Below is a small trained network, with its code and all its weights. Each question gives an input and a class and asks what happens when units are switched off, that is, made to give their printed mean instead of their output.

import numpy as np


def w(rows, s, z=0):
    codes = np.array(rows[::2]) - 128.0
    scale = np.full(codes.shape[1], s)
    scale[-1] = z or s
    return codes * scale


def norm(h):
    return h / np.sqrt((h * h).mean(-1, keepdims=True) + 1e-5)


def f(y):
    return y / 2 * (1 + np.tanh(0.7978845608 * (y + 0.044715 * y**3)))


def log_softmax(a):
    a = a - a.max(-1, keepdims=True)
    return a - np.log(np.exp(a).sum(-1, keepdims=True))


def net(x, mask):
    res = np.array(x, float).reshape(1, 4) / 4 @ E
    u = 0
    for l in range(2):
        y = f(norm(res) @ A[l][:, :-1].T + A[l][:, -1])
        res = res + np.where(mask[u : u + 11], y, B[l][:, -1]) @ B[l][:, :-1]
        u += 11
    return log_softmax(norm(res)[-1] @ U[:, :-1].T + U[:, -1])


A, B = {}, {}
E = w([
[199,118,67,128,140,57,220,205,124],'x0',
[127,126,130,128,133,128,130,128,129],'x1',
[141,70,124,67,74,153,126,125,67],'x2',
[152,162,253,127,106,139,23,152,134],'x3',
],0.0017)
A[0] = w([
[70,72,83,65,106,200,147,60,96,102],'0.n1',
[126,101,3,132,146,90,200,131,110,131],'0.n2',
[155,172,159,168,193,111,131,161,200,111],'0.n3',
[85,160,202,120,111,185,45,80,129,126],'0.n4',
[128,129,123,139,127,125,130,123,133,121],'0.n5',
[97,144,157,125,112,140,93,106,126,120],'0.n6',
[129,109,83,130,136,112,157,129,107,114],'0.n7',
[32,176,74,224,208,161,138,44,200,3],'0.n8',
[134,117,131,125,118,127,123,138,119,121],'0.n9',
[69,72,83,70,109,200,147,52,93,95],'0.n10',
[170,99,145,85,85,119,118,166,83,125],'0.n11',
],0.0031,0.0038)
B[0] = w([
[102,154,102,178,77,78,85,111,89,171],'0.n1',
[97,129,133,133,119,204,105,81,142,241],'0.n2',
[91,155,113,148,126,107,104,107,127,160],'0.n3',
[120,111,44,139,129,163,205,103,135,250],'0.n4',
[122,135,140,125,127,133,124,130,135,122],'0.n5',
[132,116,87,133,133,139,163,128,134,148],'0.n6',
[113,129,149,126,122,162,111,106,137,137],'0.n7',
[168,79,233,4,115,197,158,118,128,160],'0.n8',
[130,125,127,123,131,124,136,128,117,125],'0.n9',
[110,152,103,176,85,79,90,120,92,169],'0.n10',
[129,105,138,85,118,120,136,122,87,165],'0.n11',
],0.0039,0.0024)
A[1] = w([
[113,32,45,111,75,177,161,99,70,167],'1.n1',
[76,170,111,200,192,164,134,86,208,130],'1.n2',
[170,102,154,89,142,128,140,167,134,113],'1.n3',
[160,116,137,115,155,134,146,150,145,124],'1.n4',
[126,93,139,94,73,151,96,102,85,142],'1.n5',
[159,88,183,47,111,57,112,174,78,1],'1.n6',
[127,179,148,178,155,3,100,162,131,56],'1.n7',
[155,88,170,63,119,73,108,166,88,21],'1.n8',
[117,123,167,104,81,171,87,92,101,145],'1.n9',
[148,173,162,168,174,27,115,176,148,66],'1.n10',
[159,111,123,112,160,132,154,144,150,126],'1.n11',
],0.0034,0.0016)
B[1] = w([
[130,145,248,77,150,140,85,125,170,251],'1.n1',
[210,126,66,203,158,24,120,252,72,213],'1.n2',
[96,147,97,175,104,135,99,86,115,134],'1.n3',
[104,137,123,162,96,117,80,96,108,130],'1.n4',
[131,129,131,96,176,134,178,136,179,167],'1.n5',
[131,171,39,248,204,104,137,167,162,142],'1.n6',
[59,95,96,104,69,173,128,39,101,127],'1.n7',
[123,150,65,213,166,121,139,138,152,130],'1.n8',
[149,105,102,80,162,122,221,156,158,163],'1.n9',
[70,83,149,67,78,188,135,44,109,132],'1.n10',
[114,138,151,159,102,123,69,108,99,133],'1.n11',
],0.0029,0.0036)
U = w([
[137,109,181,1,142,186,154,119,154,130],'0',
[173,144,98,204,176,97,135,196,138,245],'1',
[64,133,113,154,57,103,84,57,90,2],'2',
],0.009,0.00043)

Each question gives the input, the list of numbers given to net, and the class t.
The units are the neurons (one row each of A and B). Each row of codes is followed by its name. A weight is (code - 128) times the scale printed after its matrix; where a second scale follows, it is the last column's (A, B and U).
mask holds one flag per neuron, layer by layer. A switched-off neuron (its flag False) gives its mean, the last column of its row in B, instead of its output. The means were averaged over made-up inputs and are rounded, as every weight is.
A unit's drop is (log p(t) with every unit on - log p(t) with that unit switched off) / (log p(t) with every unit on - log p(t) with every unit switched off).
The circuit of an input: a set's keep is (log p(t) with only the set's units on - log p(t) with every unit switched off) / (log p(t) with every unit on - log p(t) with every unit switched off). Starting from the 12 units with the biggest drops (on a tie, the unit counted first), units are removed one at a time, each time the one whose removal leaves the highest keep (on an exact tie, the one counted first), for as long as the keep stays at least 0.8.
units of the circuit, in order: the units of the circuit, biggest drop first
top k neurons: the k neurons with the biggest drops, biggest first
top k neurons in layer l: the k neurons of layer l with the biggest drops, biggest first
drop when u is switched off: that unit's drop, to one decimal
input [0,-5,4,-6], class 2: top neuron : [0.n1]
input [3,-2,6,2], class 1: units of the circuit, in order : [1.n6, 0.n4]
input [-8,-8,0,-5], class 0: top 2 neurons in layer 1 : [1.n1, 1.n9]
input [4,-8,5,-8], class 0: top 2 neurons : [1.n1, 0.n2]
input [0,-4,-5,-6], class 0: top 3 neurons : [0.n8, 0.n2, 1.n6]
input [-2,6,4,-5], class 2: top 2 neurons : [0.n1, 0.n10]
input [-8,0,-3,5], class 1: top 2 neurons : [1.n2, 0.n4]
input [1,7,-5,6], class 2: top 3 neurons : [0.n2, 1.n7, 1.n10]
input [-7,2,-1,1], class 1: top 2 neurons in layer 0 : [0.n11, 0.n2]
input [-1,-6,7,-2], class 2: top 2 neurons : [0.n1, 0.n10]
input [-6,7,-2,1], class 1: top 3 neurons : [1.n2, 0.n11, 0.n2]
input [-5,5,0,5], class 1: top 3 neurons : [0.n8, 1.n2, 0.n4]
input [-5,-3,-7,8], class 1: drop when 0.n4 is switched off : 0.3
input [-2,4,-6,-6], class 0: units of the circuit, in order : [0.n8]
input [-7,-1,-6,1], class 1: drop when 1.n1 is switched off : 0.1
input [-2,-7,6,-2], class 2: drop when 0.n1 is switched off : 1.3
